-.01; -.19; .63; -.05; -.53; .08; -.37; .21; -.05; .36; -.18; .08; .03; -.02; .16; -.02; -.03; -.01; -.03; -.11; .04; .05; .04; -.07; -.06; -.18; -.05; .09; -.10 -> 4
.02; -.17; .58; -.04; -.19; -.21; -.33; -.16; -.02; .27; -.62; -.11; -.09; -.05; .08; .01; .08; -.01; .00; .00; -.17; .03; -.10; -.11; -.05; -.06; -.01; .01; -.14 -> 17
.01; -.20; .24; .08; .10; .39; .10; -.09; .05; .08; -.55; -.06; .00; .02; .22; .02; .13; .08; .04; -.03; -.28; -.05; -.03; -.19; .08; -.06; -.05; -.05; -.12 -> 17
.05; .19; -.10; .05; -.29; -.14; -.12; .30; .07; -.27; .46; .16; .05; .01; .10; -.03; .20; .07; .00; -.09; .03; -.02; .03; -.08; .08; -.11; .02; .02; -.06 -> 12
.08; -.01; .54; .03; .16; .23; -.54; .35; -.01; -.65; -.20; -.07; .09; -.12; .13; -.03; .02; -.06; .02; -.07; -.11; -.01; .10; -.05; .05; -.05; .11; -.03; -.03 -> 30
-.05; -.41; .03; -.03; -.42; -.36; -.02; .26; -.07; .52; -.05; -.07; .05; .00; .12; .08; .08; -.01; .07; -.03; -.01; .00; .13; -.05; -.12; -.11; -.01; .02; .04 -> 0
.06; -.11; .53; .01; .15; .21; -.19; -.37; -.08; -.61; -.12; -.13; .04; -.01; .13; .03; .31; -.34; .05; -.06; -.12; .00; -.07; -.03; .04; -.08; .07; .02; -.06 -> 28
-.01; -.10; -.03; -.03; -.30; -.28; -.05; -.39; -.13; .07; -.11; -.20; -.05; .09; .17; .13; .10; -.37; .01; -.05; .00; .01; -.07; -.12; -.02; -.16; -.23; -.05; -.12 -> 2
.15; -.10; .34; -.04; -.36; -.34; -.28; .68; -.06; .16; .55; -.08; .04; -.05; .00; .01; .14; -.04; .03; -.09; .03; .01; .17; .00; -.04; -.16; -.04; .01; -.02 -> 17
-.01; -.15; .37; -.03; -.45; -.13; .10; -.04; .04; .50; -.40; .11; .06; .00; .21; -.05; .12; .15; -.09; -.02; -.03; .02; -.01; -.03; .00; -.09; -.09; .07; -.13 -> 13
.07; -.30; .30; -.12; -.40; -.44; -.20; .24; -.01; .53; -.16; -.15; .01; .04; .06; .06; .03; .29; .07; .07; -.06; .02; .12; -.05; -.12; .08; .05; .00; -.05 -> 6
-.04; -.08; .26; -.04; -.11; -.36; .21; -.52; -.08; -.09; -.21; .18; .07; -.05; .11; .05; .26; -.40; .05; .08; -.13; .00; -.01; .01; .04; -.04; .01; -.02; -.05 -> 19
-.01; -.01; -.20; -.01; -.09; .07; -.22; -.05; .01; .01; -.62; -.09; .10; .07; .24; .11; .15; -.13; .01; -.07; .05; -.01; .06; -.17; -.03; -.08; -.04; -.06; -.07 -> 2
.09; -.29; .38; .00; -.02; -.24; -.31; -.18; .08; -.14; .50; .10; -.05; .01; .24; .02; .05; .46; .00; -.06; -.15; .03; .02; -.01; .04; -.01; .00; .02; -.07 -> 11
.07; .07; .47; -.09; -.05; -.39; -.03; .21; -.05; .27; -.70; -.07; .09; .05; .16; .08; .05; -.49; .00; .03; -.02; -.02; .16; -.04; .04; -.11; -.19; -.13; -.07 -> 14
-.02; -.02; -.05; -.03; -.12; -.27; .13; -.28; .09; .22; .53; .16; .06; -.05; .17; .03; .25; .41; .00; -.02; .08; -.01; .04; .04; .03; -.01; .06; -.07; -.08 -> 18
.08; -.10; .40; -.05; -.37; -.76; .07; .28; -.10; .61; .36; -.26; -.12; .03; -.06; .05; .11; -.14; .02; -.03; -.05; -.04; .05; -.08; -.04; -.17; -.24; -.08; -.09 -> 15
.01; .00; .28; -.04; -.14; -.04; -.07; -.07; -.01; -.25; .07; .19; .15; -.10; .22; -.01; .27; -.06; .00; -.07; .06; .03; .08; .09; .04; -.11; .03; -.01; -.05 -> 23
-.01; .14; -.11; .00; -.36; -.55; -.12; .51; -.05; .32; .48; -.06; .03; -.08; -.10; .04; .32; -.03; .09; -.05; .11; -.01; .13; -.04; -.08; -.15; .07; .00; -.04 -> 14

-.03; .06; -.16; -.03; -.01; -.24; -.07; -.03; -.02; .08; .10; .02; -.03; .02; .05; -.19; -.05; .01; -.53; -.08; .02; -.03; -.03 -> 20
.00; .04; .13; -.19; .08; .09; -.36; .09; .00; -.31; .32; .13; -.31; -.10; -.01; -.21; -.05; -.35; -.05; .04; -.13; .00; .19 -> 6
-.01; -.02; -.35; .07; .04; -.01; -.19; .06; -.09; -.24; -.20; .02; -.20; .09; -.04; -.14; -.04; -.19; -.14; -.02; -.01; .13; .13 -> 9
.03; .00; .06; -.09; .07; .14; -.23; .07; .09; -.27; .19; .12; -.24; -.04; -.02; -.12; -.01; -.18; .21; .05; -.07; .04; .22 -> 5
.04; -.05; .17; -.08; .07; .21; -.19; .09; .16; -.21; .16; .09; -.21; -.06; -.07; .08; .05; -.04; .48; .08; -.08; .05; .17 -> 2
-.02; -.01; -.36; .10; .01; -.13; -.10; .04; .02; -.26; -.26; -.03; -.14; .10; -.02; -.07; -.04; -.18; -.11; -.03; .02; .14; .05 -> 12
-.02; .07; -.26; -.04; -.05; -.37; .04; -.07; -.11; .09; .03; -.07; .13; .05; .08; -.21; -.05; -.06; -.62; -.11; .11; -.03; -.17 -> 27
-.10; -.01; -.36; .22; -.04; -.34; .20; -.12; -.11; .09; -.46; -.08; .02; .22; -.05; -.07; -.17; .07; -.61; -.12; .15; -.06; -.04 -> 22
-.05; .00; -.34; .15; -.05; -.38; .23; -.11; .01; .12; -.31; -.09; .08; .20; .01; .00; -.09; .12; -.37; -.10; .16; -.04; -.11 -> 24
-.01; .11; .02; -.15; -.01; -.21; -.15; -.02; -.11; .13; .32; .02; .00; -.07; .09; -.28; -.06; -.06; -.71; -.08; .01; -.06; -.05 -> 23
.05; -.11; .15; -.01; .08; .17; -.19; .10; .23; -.19; .11; .11; -.26; -.02; -.11; .09; .04; .07; .44; .08; -.03; .07; .24 -> 0
-.09; .08; .31; -.06; .00; -.06; -.08; .05; .15; .15; .19; .15; -.04; -.10; .02; .04; -.01; -.07; .04; .06; -.21; -.09; .00 -> 16
.00; .02; -.31; .05; -.03; -.45; .05; -.07; .08; .02; -.06; -.09; .03; .10; .03; -.10; -.05; -.03; -.43; -.10; .16; .02; -.07 -> 21
-.09; .02; .26; .06; -.03; -.05; .12; .03; .21; .17; -.08; .08; .05; -.04; -.03; .27; .03; .02; .37; .07; -.19; -.05; -.12 -> 16
-.07; -.03; -.10; .24; -.04; -.04; .20; .02; .04; .04; -.56; -.10; .10; .15; -.07; .25; -.02; .12; .11; .00; -.04; .08; -.12 -> 17
-.05; .01; -.01; .05; -.01; -.03; .02; .06; .07; -.07; -.23; .01; -.03; .05; -.04; .12; .00; -.10; .11; .02; -.14; .07; -.09 -> 13
-.01; -.10; -.04; .12; .04; .18; .06; .06; .11; -.22; -.31; .02; -.11; .05; -.12; .26; .04; .05; .57; .07; -.06; .07; .03 -> 4
.00; .01; .03; -.07; .06; .16; -.22; .07; .03; -.25; .09; .12; -.25; -.03; -.03; -.14; -.04; -.20; .14; .05; -.09; .02; .20 -> 6
-.11; .06; .39; -.02; -.02; .03; .00; .05; .14; .20; .11; .13; .03; -.12; .00; .16; .02; -.02; .19; .07; -.28; -.11; -.09 -> 16
-.02; -.04; -.13; .10; .02; .04; .02; .06; .02; -.22; -.30; -.03; -.05; .04; -.06; .14; .04; -.09; .31; .03; -.07; .12; -.05 -> 10
-.09; .06; .31; -.02; -.04; -.01; .23; -.06; .03; .29; -.04; .00; .18; -.03; .01; .13; -.05; .13; .01; .02; -.14; -.18; -.19 -> 24
-.06; -.04; -.32; .16; .01; -.06; .03; .03; -.04; -.22; -.44; -.04; -.13; .15; -.06; -.01; -.06; -.15; .02; -.01; .00; .11; .02 -> 12
.01; .03; -.14; -.03; .02; -.07; -.13; .08; .10; -.24; -.02; .01; -.11; .01; .01; -.01; .04; -.22; .10; .02; -.07; .15; .01 -> 11
-.05; -.02; -.38; .23; -.02; -.21; .08; -.04; -.03; -.15; -.42; -.12; -.09; .19; -.06; -.04; -.14; -.07; -.33; -.08; .12; .07; .05 -> 16
-.04; .13; -.15; -.12; -.06; -.28; .17; -.10; -.14; .09; .01; -.06; .19; .04; .13; -.14; -.04; -.09; -.42; -.08; -.01; -.08; -.29 -> 30
-.06; .09; -.02; -.05; -.05; -.16; .22; -.09; -.06; .16; -.05; -.07; .20; .03; .07; -.01; -.04; .07; -.25; -.05; -.04; -.10; -.24 -> 28

.21; -.06; -.13; .27; -.04; -.37; .11; -.46; -.09; .19; -.18; -.13; -.20; -.10; .07; .34; -.14; -.15; -.19; -.06; .23; .24; -.40; .27; -.11; -.16; -.18; -.09; -.23; .62; -.21 -> 30
.35; .16; .08; -.08; .19; .41; -.09; .27; .24; -.08; .15; .22; .24; -.05; .05; -.13; .06; .13; .36; -.10; -.37; -.03; .06; -.22; .14; .17; .09; .05; .10; -.48; .14 -> 2
.89; -.07; .13; .04; .31; .31; .34; .06; .40; -.08; .15; -.03; -.20; .02; .11; .29; .01; .00; .53; -.05; .13; .46; .39; -.18; -.28; .31; .54; -.09; .17; -.12; .06 -> 5
.22; .04; -.08; .28; -.09; -.05; -.14; -.13; .05; .10; -.03; .09; .15; -.05; .01; .00; .01; -.10; .07; -.08; -.17; -.15; -.33; .09; .16; -.05; -.24; .03; .08; .00; -.10 -> 16
.58; .05; .02; .29; .06; -.02; .24; -.21; .20; .06; .04; -.04; -.13; -.01; .08; .32; .03; -.12; .25; -.08; .10; .30; -.05; .08; -.06; .11; .16; -.05; .02; .22; -.08 -> 17
-.29; .06; -.35; .20; -.18; -.27; -.07; -.13; -.16; .08; -.18; -.18; -.10; -.05; -.03; -.16; .02; -.16; -.16; .09; .14; -.21; -.42; .24; .12; -.18; -.46; -.16; -.05; .36; -.16 -> 28
.42; .10; .03; .01; .23; .25; -.16; .06; .17; -.04; .08; .23; .20; -.09; .05; -.01; -.01; .11; .33; -.10; -.38; .03; -.14; -.16; .09; .12; .02; .02; .03; -.34; .07 -> 8
.27; .11; .03; .03; .19; .26; -.15; .08; .09; -.09; .07; .22; .20; .01; -.01; -.01; .08; .11; .30; -.05; -.40; .00; -.12; -.18; .12; .12; -.02; .03; .07; -.36; .07 -> 8
.12; .14; -.12; .06; .06; .12; -.20; .13; .08; .00; -.01; .16; .26; -.08; .00; -.18; .08; .05; .17; -.08; -.32; -.20; -.31; -.02; .22; -.02; -.30; -.03; .07; -.26; .00 -> 11
.83; .01; .01; -.01; .33; .31; .34; .04; .45; -.05; .12; -.04; -.22; -.08; .14; .20; .00; .01; .48; -.10; .11; .41; .19; -.13; -.28; .25; .41; -.14; .10; .00; .04 -> 8
.79; .01; .02; .01; .32; .28; .31; .03; .36; -.06; .12; -.04; -.18; -.06; .12; .25; .01; .01; .48; -.07; .09; .41; .16; -.12; -.23; .25; .38; -.13; .10; -.02; .04 -> 8
-.39; -.07; -.19; .27; -.15; -.34; -.16; -.21; -.31; .04; -.16; -.09; -.03; .15; -.12; .05; .05; -.14; -.20; .14; .03; -.23; -.31; .15; .17; -.15; -.33; -.04; -.02; .24; -.16 -> 28
.90; .03; .03; -.09; .29; .40; .20; .22; .55; .00; .15; .03; -.12; -.22; .18; -.03; -.06; .04; .49; -.18; .06; .21; .34; -.13; -.13; .24; .43; -.08; .23; -.13; .09 -> 0
.30; .16; -.10; .05; .15; .17; -.21; .06; .15; .02; .01; .18; .22; -.15; .05; -.14; .00; .08; .23; -.12; -.35; -.08; -.31; -.07; .15; .03; -.17; -.02; .02; -.19; .02 -> 11
.02; -.07; -.15; .34; -.09; -.36; .03; -.42; -.14; .12; -.15; -.16; -.23; .03; -.01; .24; -.06; -.19; -.14; .08; .19; .09; -.29; .22; -.08; -.10; -.14; -.11; -.06; .49; -.20 -> 29
.08; .25; -.06; -.15; .15; .41; -.11; .41; .19; -.13; .12; .18; .25; -.03; -.01; -.35; .18; .16; .36; -.05; -.37; -.14; -.02; -.17; .25; .10; -.13; -.02; .15; -.57; .14 -> 3
.85; -.06; .09; .00; .33; .31; .35; .09; .45; -.06; .14; -.04; -.18; -.04; .14; .24; -.01; -.01; .50; -.09; .15; .41; .37; -.17; -.29; .29; .52; -.10; .17; -.06; .06 -> 4
-.67; .06; -.21; .08; -.26; -.38; -.32; -.12; -.40; .10; -.18; .06; .25; .00; -.08; -.20; .03; -.06; -.33; .04; -.17; -.45; -.63; .18; .26; -.26; -.68; -.01; -.19; .12; -.12 -> 29
-.41; -.01; -.20; .20; -.22; -.31; -.27; -.10; -.24; .09; -.16; .04; .20; .02; -.09; -.08; .03; -.10; -.27; .01; -.13; -.40; -.51; .18; .23; -.20; -.55; -.01; -.05; .10; -.13 -> 25
.53; .07; .17; -.03; .22; .40; -.13; .16; .30; -.02; .17; .25; .21; -.12; .10; -.06; -.06; .12; .38; -.14; -.33; .02; .13; -.22; .07; .19; .25; .11; .08; -.40; .12 -> 0
.78; -.10; .14; .12; .31; .19; .32; -.10; .26; -.10; .09; -.07; -.21; .10; .07; .46; .04; -.01; .48; -.02; .08; .54; .28; -.18; -.30; .27; .49; -.07; .07; -.03; .02 -> 10
.77; -.07; .14; .08; .30; .29; .28; -.01; .31; -.11; .16; .00; -.18; .07; .08; .34; .03; -.01; .56; -.01; .07; .48; .37; -.22; -.25; .32; .47; -.05; .16; -.13; .05 -> 6
-.01; .28; -.29; -.05; .04; .18; -.20; .29; .15; .01; -.02; .12; .27; -.19; .02; -.43; .13; .06; .13; -.12; -.31; -.37; -.41; .06; .33; -.07; -.48; -.11; .09; -.23; .02 -> 11
